Here is a tiny trained network, its code and every weight. The questions are about switching its units off for an input and a target symbol, where a switched-off unit gives its printed mean instead of its output.

import numpy as np


def w(rows, s, z=0):
    codes = np.array(rows[::2]) - 128.0
    scale = np.full(codes.shape[1], s)
    scale[-1] = z or s
    return codes * scale


def norm(h):
    return h / np.sqrt((h * h).mean(-1, keepdims=True) + 1e-5)


def f(y):
    return np.maximum(y, 0)


def softmax(a):
    e = np.exp(a - a.max(-1, keepdims=True))
    return e / e.sum(-1, keepdims=True)


def log_softmax(a):
    a = a - a.max(-1, keepdims=True)
    return a - np.log(np.exp(a).sum(-1, keepdims=True))


def net(x, mask):
    ids = ['αβγεζηθστφψω'.index(c) for c in x.split()]
    T = len(ids)
    res = E[ids] + P[:T]
    u = 0
    for l in range(2):
        r = norm(res)
        for j in range(2):
            rows = slice(2 * j, 2 * j + 2)
            q, k, v = (r @ M[l][rows].T for M in (Q, K, V))
            z = softmax(np.where(np.tri(T) > 0, q @ k.T / 2**0.5, -1e9)) @ v
            o = O[l][rows]
            res = res + np.where(mask[u + j], z, o[:, -1]) @ o[:, :-1]
        u += 2
        y = f(norm(res) @ A[l][:, :-1].T + A[l][:, -1])
        res = res + np.where(mask[u : u + 8], y, B[l][:, -1]) @ B[l][:, :-1]
        u += 8
    return log_softmax(norm(res)[-1] @ U[:, :-1].T + U[:, -1])


Q, K, V, O, A, B = {}, {}, {}, {}, {}, {}
E = w([
[86,86,129,90,104,139,176,165],'α',
[157,111,135,153,99,108,150,88],'β',
[51,114,151,157,159,93,173,77],'γ',
[58,127,93,53,100,45,157,141],'ε',
[110,143,99,157,158,71,138,82],'ζ',
[114,190,176,51,69,96,163,74],'η',
[152,185,231,163,157,196,96,128],'θ',
[225,181,174,36,112,99,94,135],'σ',
[178,91,203,119,205,139,146,186],'τ',
[255,84,103,89,92,51,57,152],'φ',
[112,112,165,204,90,138,83,148],'ψ',
[110,213,84,172,143,172,176,211],'ω',
],0.02)
P = w([
[123,116,84,144,163,168,145,108],'0',
[38,125,157,39,155,2,113,143],'1',
[66,124,178,60,160,6,93,183],'2',
[75,139,159,81,149,27,114,168],'3',
[79,129,156,88,151,37,122,152],'4',
[79,131,155,122,136,41,149,165],'5',
[85,167,164,118,154,64,148,158],'6',
[96,150,145,137,141,71,161,151],'7',
[103,152,147,142,140,77,155,148],'8',
[114,151,150,151,139,87,159,150],'9',
[121,159,141,164,132,106,187,150],'10',
[154,152,139,204,131,107,185,153],'11',
[121,172,128,190,130,107,198,144],'12',
[104,158,151,145,142,68,194,131],'13',
],0.0089)
Q[0] = w([
[92,169,132,96,134,99,160,94],'L0H0',
[106,94,68,109,90,254,64,74],'L0H0',
[154,154,213,135,160,60,214,143],'L0H1',
[101,206,114,120,94,129,136,181],'L0H1',
],0.008)
K[0] = w([
[172,119,125,112,147,130,81,151],'L0H0',
[131,126,150,37,143,69,145,149],'L0H0',
[144,57,124,114,166,254,133,151],'L0H1',
[112,130,105,120,161,214,154,120],'L0H1',
],0.008)
V[0] = w([
[113,90,192,174,58,172,91,126],'L0H0',
[140,142,108,123,77,87,90,117],'L0H0',
[165,171,196,167,166,52,77,151],'L0H1',
[125,134,160,188,145,26,153,254],'L0H1',
],0.0082)
O[0] = w([
[117,93,125,138,75,225,36,124,137],'L0H0',
[127,210,37,115,2,65,47,79,111],'L0H0',
[179,175,138,141,161,154,68,44,203],'L0H1',
[104,117,39,4,181,182,123,54,254],'L0H1',
],0.0094,0.0083)
A[0] = w([
[21,162,118,135,60,99,160,64,112],'L0N0',
[107,7,175,68,89,68,110,4,108],'L0N1',
[66,203,218,226,161,91,49,98,145],'L0N2',
[92,98,39,111,106,77,137,154,126],'L0N3',
[71,24,29,230,55,222,25,122,143],'L0N4',
[198,78,102,139,209,122,90,210,118],'L0N5',
[150,73,185,192,185,222,180,128,254],'L0N6',
[98,104,1,170,198,121,173,101,133],'L0N7',
],0.0052,0.004)
B[0] = w([
[96,76,143,17,165,166,84,88,199],'L0N0',
[85,192,112,140,156,212,119,160,250],'L0N1',
[69,130,52,99,75,196,139,139,190],'L0N2',
[82,104,86,95,112,78,179,118,174],'L0N3',
[58,191,78,1,136,149,142,91,171],'L0N4',
[108,139,45,99,134,129,92,131,173],'L0N5',
[72,105,99,96,164,136,80,118,254],'L0N6',
[45,205,115,109,169,136,111,84,227],'L0N7',
],0.009,0.0045)
Q[1] = w([
[132,139,45,2,185,170,62,79],'L1H0',
[153,95,170,143,171,111,103,208],'L1H0',
[73,139,62,53,207,159,127,109],'L1H1',
[111,84,107,178,128,124,167,149],'L1H1',
],0.011)
K[1] = w([
[112,110,78,254,240,203,184,131],'L1H0',
[51,196,167,75,95,110,114,98],'L1H0',
[207,200,88,200,3,151,173,96],'L1H1',
[76,176,161,112,142,88,83,142],'L1H1',
],0.0063)
V[1] = w([
[159,237,33,97,120,194,174,249],'L1H0',
[253,9,153,59,172,158,140,161],'L1H0',
[199,62,1,130,174,83,74,140],'L1H1',
[233,202,180,88,141,152,142,124],'L1H1',
],0.0073)
O[1] = w([
[169,252,95,115,127,169,108,197,237],'L1H0',
[201,93,154,51,165,151,106,159,2],'L1H0',
[102,66,63,201,198,79,46,169,145],'L1H1',
[42,149,219,112,133,80,96,137,165],'L1H1',
],0.012,0.0029)
A[1] = w([
[142,203,115,175,191,167,161,141,209],'L1N0',
[104,189,127,129,105,121,140,113,30],'L1N1',
[200,143,155,71,100,38,61,123,233],'L1N2',
[130,166,81,203,53,100,160,69,251],'L1N3',
[251,169,113,127,117,51,129,145,204],'L1N4',
[94,134,182,91,149,151,158,84,146],'L1N5',
[145,196,109,145,148,151,145,124,206],'L1N6',
[92,93,169,155,145,106,64,120,181],'L1N7',
],0.011,0.0024)
B[1] = w([
[193,95,175,192,192,150,101,113,225],'L1N0',
[128,148,137,147,152,161,143,75,185],'L1N1',
[39,105,140,213,168,137,73,98,195],'L1N2',
[254,168,153,116,140,126,51,100,178],'L1N3',
[118,92,187,183,121,86,115,178,165],'L1N4',
[138,99,105,188,167,170,161,129,254],'L1N5',
[147,105,157,166,165,141,104,158,217],'L1N6',
[209,59,172,206,85,148,42,95,176],'L1N7',
],0.0086,0.0077)
U = w([
[68,84,98,117,113,117,160,250,253],'α',
[210,108,59,129,100,105,128,71,201],'β',
[48,37,93,214,158,114,190,68,120],'γ',
[101,166,65,37,158,10,116,122,126],'ε',
[125,163,60,146,197,8,151,39,42],'ζ',
[146,187,202,35,106,59,150,72,173],'η',
[74,78,195,190,97,223,117,167,98],'θ',
[28,170,243,118,144,50,74,156,146],'σ',
[152,63,154,9,252,87,100,121,85],'τ',
[105,93,37,145,139,28,25,156,155],'φ',
[63,133,57,67,46,200,3,150,85],'ψ',
[100,254,83,138,228,97,133,233,57],'ω',
],0.0059,0.0041)

Each question gives the input, a string of symbols that net reads in full, and the target symbol t.
The units are the heads (2 rows each of Q, K, V and O) and the neurons (one row each of A and B). Each row of codes is followed by its name. A weight is (code - 128) times the scale printed after its matrix; where a second scale follows, it is the last column's (O, A, B and U).
mask holds one flag per unit, layer by layer, with each layer's heads first. A switched-off unit (its flag False) gives its mean, the last column of its rows in O or B, instead of its output. The means were averaged over made-up inputs and are rounded, as every weight is.
A unit's drop is (log p(t) with every unit on - log p(t) with that unit switched off) / (log p(t) with every unit on - log p(t) with every unit switched off).
The circuit of an input: a set's keep is (log p(t) with only the set's units on - log p(t) with every unit switched off) / (log p(t) with every unit on - log p(t) with every unit switched off). Starting from the 12 units with the biggest drops (on a tie, the unit counted first), units are removed one at a time, each time the one whose removal leaves the highest keep (on an exact tie, the one counted first), for as long as the keep stays at least 0.8.
circuit, biggest first: the units of the circuit, biggest drop first
unit that matters most: the unit with the biggest drop
k most important neurons: the k neurons with the biggest drops, biggest first
k most important neurons of layer l: the k neurons of layer l with the biggest drops, biggest first
heads that matter: for each layer, one digit per head in row order, 1 if its drop is at least 0.15 and else 0, layers parted by /
drop of u: that unit's drop, to one decimal
input φ α β, target φ: circuit, biggest first => L1H1, L0H0
input σ β σ η, target σ: unit that matters most => L1H1
input ψ α β γ ε β, target ψ: heads that matter => 10 / 00
input ψ γ ε α ψ η θ θ φ, target ψ: 2 most important neurons => L0N4, L1N0
input α γ η σ ε τ τ σ θ β ψ, target ψ: heads that matter => 00 / 00
input τ σ β τ β, target τ: heads that matter => 10 / 10
input β θ φ η σ β, target β: circuit, biggest first => L0H1, L1H1
input σ γ β, target σ: circuit, biggest first => L1H1, L0H1
input τ τ α η τ τ φ σ σ η ψ τ η, target τ: heads that matter => 00 / 10
input ζ θ ω τ ψ φ ω σ ω σ τ ω α, target ω: heads that matter => 00 / 10
input α γ γ β ψ α τ, target α: heads that matter => 01 / 01
input ω γ σ ω σ ψ α β η α σ, target ω: heads that matter => 01 / 10
input ψ ζ σ ω ε, target ψ: heads that matter => 10 / 00
input σ σ α, target σ: heads that matter => 01 / 01
input ψ γ η, target ψ: circuit, biggest first => L0H0
input α τ σ β, target α: heads that matter => 01 / 00
input β γ β β, target β: 2 most important neurons => L1N3, L0N7
input ω σ φ θ, target ω: 2 most important neurons of layer 0 => L0N2, L0N0
input ω τ τ, target ω: 2 most important neurons of layer 0 => L0N0, L0N5
input ω τ ζ ε, target ω: circuit, biggest first => L1H0
input α α α, target α: drop of L0H1 => 0.6
input τ β α α η α τ θ ε, target τ: drop of L0H0 => 0.3
input τ τ τ α σ ε β τ β, target τ: drop of L0H1 => 0.0
input φ ζ τ, target φ: drop of L1N7 => 0.1
